Here is a tiny trained network, its code and every weight. The questions are about switching its units off for an input and a class, where a switched-off unit gives its printed mean instead of its output.

import numpy as np


def w(rows, s, z=0):
    codes = np.array(rows[::2]) - 128.0
    scale = np.full(codes.shape[1], s)
    scale[-1] = z or s
    return codes * scale


def norm(h):
    return h / np.sqrt((h * h).mean(-1, keepdims=True) + 1e-5)


def f(y):
    return y / 2 * (1 + np.tanh(0.7978845608 * (y + 0.044715 * y**3)))


def log_softmax(a):
    a = a - a.max(-1, keepdims=True)
    return a - np.log(np.exp(a).sum(-1, keepdims=True))


def net(x, mask):
    res = np.array(x, float).reshape(1, 5) / 4 @ E
    u = 0
    for l in range(2):
        y = f(norm(res) @ A[l][:, :-1].T + A[l][:, -1])
        res = res + np.where(mask[u : u + 6], y, B[l][:, -1]) @ B[l][:, :-1]
        u += 6
    return log_softmax(norm(res)[-1] @ U[:, :-1].T + U[:, -1])


A, B = {}, {}
E = w([
[132,156,226,173],'x0',
[106,45,165,2],'x1',
[184,215,150,60],'x2',
[30,151,148,88],'x3',
[200,173,217,79],'x4',
],0.0064)
A[0] = w([
[104,167,125,180,62],'0.n1',
[88,129,65,107,94],'0.n2',
[124,140,112,4,57],'0.n3',
[77,55,184,123,141],'0.n4',
[159,105,241,105,116],'0.n5',
[13,83,105,94,3],'0.n6',
],0.013,0.0078)
B[0] = w([
[85,159,96,97,150],'0.n1',
[107,96,146,113,174],'0.n2',
[169,131,56,61,213],'0.n3',
[95,106,155,118,238],'0.n4',
[100,165,169,135,255],'0.n5',
[141,3,173,120,199],'0.n6',
],0.017,0.0043)
A[1] = w([
[215,35,153,189,126],'1.n1',
[149,83,167,38,132],'1.n2',
[183,125,4,178,48],'1.n3',
[153,65,41,116,128],'1.n4',
[141,91,17,173,1],'1.n5',
[63,124,99,179,98],'1.n6',
],0.011,0.0066)
B[1] = w([
[182,99,145,209,206],'1.n1',
[74,126,56,137,252],'1.n2',
[156,37,129,175,211],'1.n3',
[168,191,151,113,224],'1.n4',
[178,128,247,142,162],'1.n5',
[112,158,54,135,178],'1.n6',
],0.011,0.0039)
U = w([
[59,171,65,174,62],'0',
[191,97,122,208,181],'1',
[102,4,145,106,63],'2',
[164,234,192,117,120],'3',
[165,128,61,25,255],'4',
[52,117,212,82,59],'5',
],0.027,0.003)

Each question gives the input, the list of numbers given to net, and the class t.
The units are the neurons (one row each of A and B). Each row of codes is followed by its name. A weight is (code - 128) times the scale printed after its matrix; where a second scale follows, it is the last column's (A, B and U).
mask holds one flag per neuron, layer by layer. A switched-off neuron (its flag False) gives its mean, the last column of its row in B, instead of its output. The means were averaged over made-up inputs and are rounded, as every weight is.
A unit's drop is (log p(t) with every unit on - log p(t) with that unit switched off) / (log p(t) with every unit on - log p(t) with every unit switched off).
The circuit of an input: a set's keep is (log p(t) with only the set's units on - log p(t) with every unit switched off) / (log p(t) with every unit on - log p(t) with every unit switched off). Starting from all 12 units, units are removed one at a time, each time the one whose removal leaves the highest keep (on an exact tie, the one counted first), for as long as the keep stays at least 0.8.
circuit, biggest first: the units of the circuit, biggest drop first
top k neurons: the k neurons with the biggest drops, biggest first
top k neurons in layer l: the k neurons of layer l with the biggest drops, biggest first
drop when u is switched off: that unit's drop, to one decimal
input [6,-1,1,7,-6], class 2: top 2 neurons => [0.n6, 0.n5]
input [6,-4,0,-1,-5], class 0: circuit, biggest first => [0.n1]
input [-1,-1,6,3,-6], class 4: top 2 neurons in layer 0 => [0.n5, 0.n4]
input [5,2,3,-5,-5], class 1: top 3 neurons in layer 0 => [0.n1, 0.n4, 0.n3]
input [-4,-8,1,4,6], class 0: circuit, biggest first => [1.n4, 0.n1]
input [8,0,7,1,-7], class 3: top 2 neurons in layer 1 => [1.n2, 1.n3]
input [-3,-8,7,-1,-5], class 1: top 3 neurons in layer 1 => [1.n3, 1.n2, 1.n5]
input [-3,-5,-4,7,-7], class 2: top 3 neurons in layer 0 => [0.n6, 0.n2, 0.n5]
input [8,6,0,-6,-1], class 5: top 2 neurons in layer 0 => [0.n5, 0.n4]
input [-4,1,-1,5,2], class 4: top 2 neurons in layer 1 => [1.n4, 1.n3]
input [5,6,5,4,-6], class 2: top 2 neurons => [0.n6, 0.n4]
input [-2,7,-6,-2,7], class 5: top 3 neurons in layer 0 => [0.n5, 0.n4, 0.n6]
input [-8,-5,5,6,-3], class 4: top 2 neurons in layer 0 => [0.n5, 0.n4]
input [2,5,5,4,8], class 4: top 2 neurons => [0.n3, 1.n2]
input [-6,2,1,-6,-8], class 1: top neuron in layer 1 => [1.n4]
input [1,-3,-4,8,-2], class 2: drop when 0.n6 is switched off => 1.3
input [2,2,2,8,-6], class 2: drop when 0.n6 is switched off => 0.4
input [2,4,4,-1,-2], class 4: drop when 0.n6 is switched off => 0.0
